Here is a tiny trained network, its code and every weight. The questions are about switching its units off for an input and a target symbol, where a switched-off unit gives its printed mean instead of its output.

import numpy as np


def w(rows, s, z=0):
    codes = np.array(rows[::2]) - 128.0
    scale = np.full(codes.shape[1], s)
    scale[-1] = z or s
    return codes * scale


def norm(h):
    return h / np.sqrt((h * h).mean(-1, keepdims=True) + 1e-5)


def softmax(a):
    e = np.exp(a - a.max(-1, keepdims=True))
    return e / e.sum(-1, keepdims=True)


def log_softmax(a):
    a = a - a.max(-1, keepdims=True)
    return a - np.log(np.exp(a).sum(-1, keepdims=True))


def net(x, mask):
    ids = ['γδζηπστψ'.index(c) for c in x.split()]
    T = len(ids)
    res = E[ids] + P[:T]
    u = 0
    for l in range(3):
        r = norm(res)
        for j in range(2):
            rows = slice(2 * j, 2 * j + 2)
            q, k, v = (r @ M[l][rows].T for M in (Q, K, V))
            z = softmax(np.where(np.tri(T) > 0, q @ k.T / 2**0.5, -1e9)) @ v
            o = O[l][rows]
            res = res + np.where(mask[u + j], z, o[:, -1]) @ o[:, :-1]
        u += 2
    return log_softmax(norm(res)[-1] @ U[:, :-1].T + U[:, -1])


Q, K, V, O = {}, {}, {}, {}
E = w([
[248,141,184,158,145,106,137,137,128,88,156,114],'γ',
[151,150,96,145,183,92,155,128,105,187,3,67],'δ',
[76,100,223,84,93,93,142,118,51,118,87,160],'ζ',
[155,189,118,131,197,168,65,73,127,133,156,157],'η',
[140,133,93,98,109,113,79,117,168,85,64,134],'π',
[125,167,169,49,117,100,228,150,147,177,119,178],'σ',
[116,43,93,71,163,120,210,81,125,135,118,106],'τ',
[115,150,116,129,59,86,136,103,138,238,147,34],'ψ',
],0.018)
P = w([
[110,119,70,101,154,14,47,178,126,84,208,100],'0',
[160,64,138,91,113,66,136,79,151,196,105,117],'1',
[165,85,120,107,113,85,135,90,154,184,95,127],'2',
[155,110,142,102,96,106,142,70,131,174,105,119],'3',
[169,100,122,122,104,122,136,69,137,180,119,128],'4',
[167,105,138,133,113,124,153,88,134,181,126,127],'5',
[138,121,144,150,100,111,142,73,116,158,127,130],'6',
[139,115,146,173,108,127,147,71,134,168,122,135],'7',
[134,114,158,202,112,135,141,56,115,154,96,133],'8',
[118,85,145,215,121,139,160,75,120,159,127,157],'9',
[110,108,148,230,87,141,168,54,124,152,131,148],'10',
[97,108,152,254,97,150,180,60,118,143,120,162],'11',
[120,94,147,216,117,150,160,90,128,159,137,167],'12',
],0.0082)
Q[0] = w([
[111,161,66,199,123,117,73,110,165,181,103,78],'L0H0',
[137,96,91,131,185,166,51,45,231,68,142,223],'L0H0',
[111,154,55,111,137,244,2,202,216,8,173,170],'L0H1',
[133,155,93,100,134,143,46,36,172,120,110,201],'L0H1',
],0.0079)
K[0] = w([
[134,158,109,137,168,141,96,130,90,153,164,109],'L0H0',
[123,126,104,112,145,51,129,155,107,90,161,97],'L0H0',
[96,84,91,7,118,61,120,168,135,147,82,84],'L0H1',
[105,171,91,86,137,106,115,132,147,145,134,118],'L0H1',
],0.012)
V[0] = w([
[151,105,120,108,61,140,168,176,107,97,85,124],'L0H0',
[146,175,153,164,66,121,130,142,132,104,108,148],'L0H0',
[159,102,124,134,79,98,159,203,104,95,131,115],'L0H1',
[1,116,76,91,120,181,102,139,100,185,72,142],'L0H1',
],0.0082)
O[0] = w([
[103,144,138,168,129,148,99,149,165,162,102,87,82],'L0H0',
[139,146,89,132,140,122,161,90,176,126,118,98,101],'L0H0',
[167,133,155,164,190,49,105,126,128,109,204,179,83],'L0H1',
[105,176,2,121,71,144,80,118,85,145,86,194,2],'L0H1',
],0.011,0.0085)
Q[1] = w([
[127,125,188,135,162,161,167,63,107,254,166,94],'L1H0',
[108,96,138,135,148,36,160,195,176,54,168,131],'L1H0',
[220,228,72,127,92,124,86,72,183,153,141,128],'L1H1',
[63,80,137,102,117,119,250,151,162,202,170,78],'L1H1',
],0.0081)
K[1] = w([
[149,179,185,147,204,251,196,52,63,172,196,104],'L1H0',
[112,4,183,128,132,51,187,236,254,129,82,116],'L1H0',
[110,130,96,121,91,77,79,207,164,115,229,84],'L1H1',
[139,143,133,157,139,237,229,41,181,218,88,103],'L1H1',
],0.0068)
V[1] = w([
[109,95,140,109,2,73,176,168,101,180,87,131],'L1H0',
[130,174,128,158,85,106,88,93,126,133,211,187],'L1H0',
[159,70,169,112,149,181,146,122,254,160,71,56],'L1H1',
[164,66,185,138,144,170,132,225,102,28,57,117],'L1H1',
],0.0052)
O[1] = w([
[135,135,181,134,200,205,84,53,125,206,209,140,4],'L1H0',
[116,111,175,34,24,136,101,56,165,185,105,98,206],'L1H0',
[118,74,135,78,2,106,92,141,175,71,158,127,216],'L1H1',
[77,106,121,121,119,62,126,81,50,156,73,63,70],'L1H1',
],0.0075,0.0031)
Q[2] = w([
[176,105,246,160,222,5,195,94,160,57,192,56],'L2H0',
[85,18,247,72,75,221,241,194,139,244,141,3],'L2H0',
[89,134,110,151,114,120,210,206,124,104,144,88],'L2H1',
[84,113,152,131,142,140,140,249,109,217,157,138],'L2H1',
],0.0069)
K[2] = w([
[204,115,183,161,117,116,110,115,171,2,99,145],'L2H0',
[175,113,188,129,43,227,240,138,101,111,100,93],'L2H0',
[115,74,110,111,116,72,190,83,172,144,110,131],'L2H1',
[105,109,163,141,86,179,178,61,127,151,102,165],'L2H1',
],0.0097)
V[2] = w([
[159,149,118,208,169,108,81,169,124,128,111,76],'L2H0',
[254,106,151,164,199,149,81,73,125,84,142,148],'L2H0',
[149,112,177,177,70,121,87,103,156,123,94,164],'L2H1',
[244,126,189,141,132,118,184,34,99,170,117,108],'L2H1',
],0.0079)
O[2] = w([
[82,142,200,97,125,122,130,175,174,174,170,90,85],'L2H0',
[194,102,218,200,163,175,202,94,84,112,221,49,161],'L2H0',
[105,168,237,87,177,36,143,153,105,134,113,111,118],'L2H1',
[92,113,122,111,106,151,107,254,125,80,122,90,253],'L2H1',
],0.0093,0.0047)
U = w([
[104,105,92,98,48,113,139,175,136,100,60,90,253],'γ',
[89,144,122,136,60,203,65,113,164,187,206,87,40],'δ',
[126,173,71,185,191,166,154,177,132,186,69,65,61],'ζ',
[149,61,61,121,136,177,166,70,60,106,174,147,84],'η',
[142,160,126,152,142,58,125,40,172,151,109,146,34],'π',
[156,104,195,140,114,133,187,154,136,89,147,51,214],'σ',
[96,127,189,118,127,129,57,142,27,148,132,176,42],'τ',
[151,150,137,103,154,162,147,205,171,105,133,254,106],'ψ',
],0.0089,0.0023)

Each question gives the input, a string of symbols that net reads in full, and the target symbol t.
The units are the heads (2 rows each of Q, K, V and O). Each row of codes is followed by its name. A weight is (code - 128) times the scale printed after its matrix; where a second scale follows, it is the last column's (O and U).
mask holds one flag per head, layer by layer. A switched-off head (its flag False) gives its mean, the last column of its rows in O, instead of its output. The means were averaged over made-up inputs and are rounded, as every weight is.
A unit's drop is (log p(t) with every unit on - log p(t) with that unit switched off) / (log p(t) with every unit on - log p(t) with every unit switched off).
The circuit of an input: a set's keep is (log p(t) with only the set's units on - log p(t) with every unit switched off) / (log p(t) with every unit on - log p(t) with every unit switched off). Starting from all 6 units, units are removed one at a time, each time the one whose removal leaves the highest keep (on an exact tie, the one counted first), for as long as the keep stays at least 0.8.
circuit, biggest first: the units of the circuit, biggest drop first
unit that matters most: the unit with the biggest drop
heads that matter: for each layer, one digit per head in row order, 1 if its drop is at least 0.15 and else 0, layers parted by /
input π δ η ζ γ ψ π δ π τ δ δ π, target π: circuit, biggest first	L0H1, L2H1
input ζ π δ, target ζ: circuit, biggest first	L0H1, L1H1
input π ζ η π σ ζ π, target π: circuit, biggest first	L2H1, L0H1
input σ ψ ψ γ τ γ η π π π ψ ζ, target γ: circuit, biggest first	L0H1, L2H0
input σ γ π π π, target σ: circuit, biggest first	L2H0
input γ π π π π τ π η, target γ: circuit, biggest first	L1H0, L0H1
input γ ζ π π δ τ π ψ π ψ γ ζ η, target γ: circuit, biggest first	L0H1, L1H0
input δ τ δ γ ζ ψ η, target δ: heads that matter	01 / 10 / 11
input δ ψ η σ η τ π γ π, target δ: circuit, biggest first	L0H1, L2H0, L1H0
input σ π ψ τ, target η: circuit, biggest first	L1H0, L0H1
input δ δ π π ζ, target τ: heads that matter	01 / 10 / 00
input ζ δ ψ τ ψ, target δ: heads that matter	01 / 10 / 00
input π τ η ψ ζ δ ζ, target γ: heads that matter	00 / 00 / 00
input π γ η ψ ζ ψ ψ ζ π ψ, target γ: circuit, biggest first	L2H0, L0H1
input η ζ σ, target γ: heads that matter	01 / 00 / 00
input τ η ζ η η ζ η ψ, target γ: unit that matters most	L2H0
input τ ψ η π π γ ψ π π, target τ: heads that matter	11 / 00 / 00
input ζ η π ζ ψ ζ δ, target γ: heads that matter	00 / 00 / 00
input η η γ η τ δ γ π π δ π, target η: heads that matter	11 / 00 / 00
input π ψ τ η σ γ ψ η, target π: unit that matters most	L0H1
input τ γ π, target τ: circuit, biggest first	L0H0, L0H1, L1H0
input π π π ψ, target δ: heads that matter	01 / 11 / 00
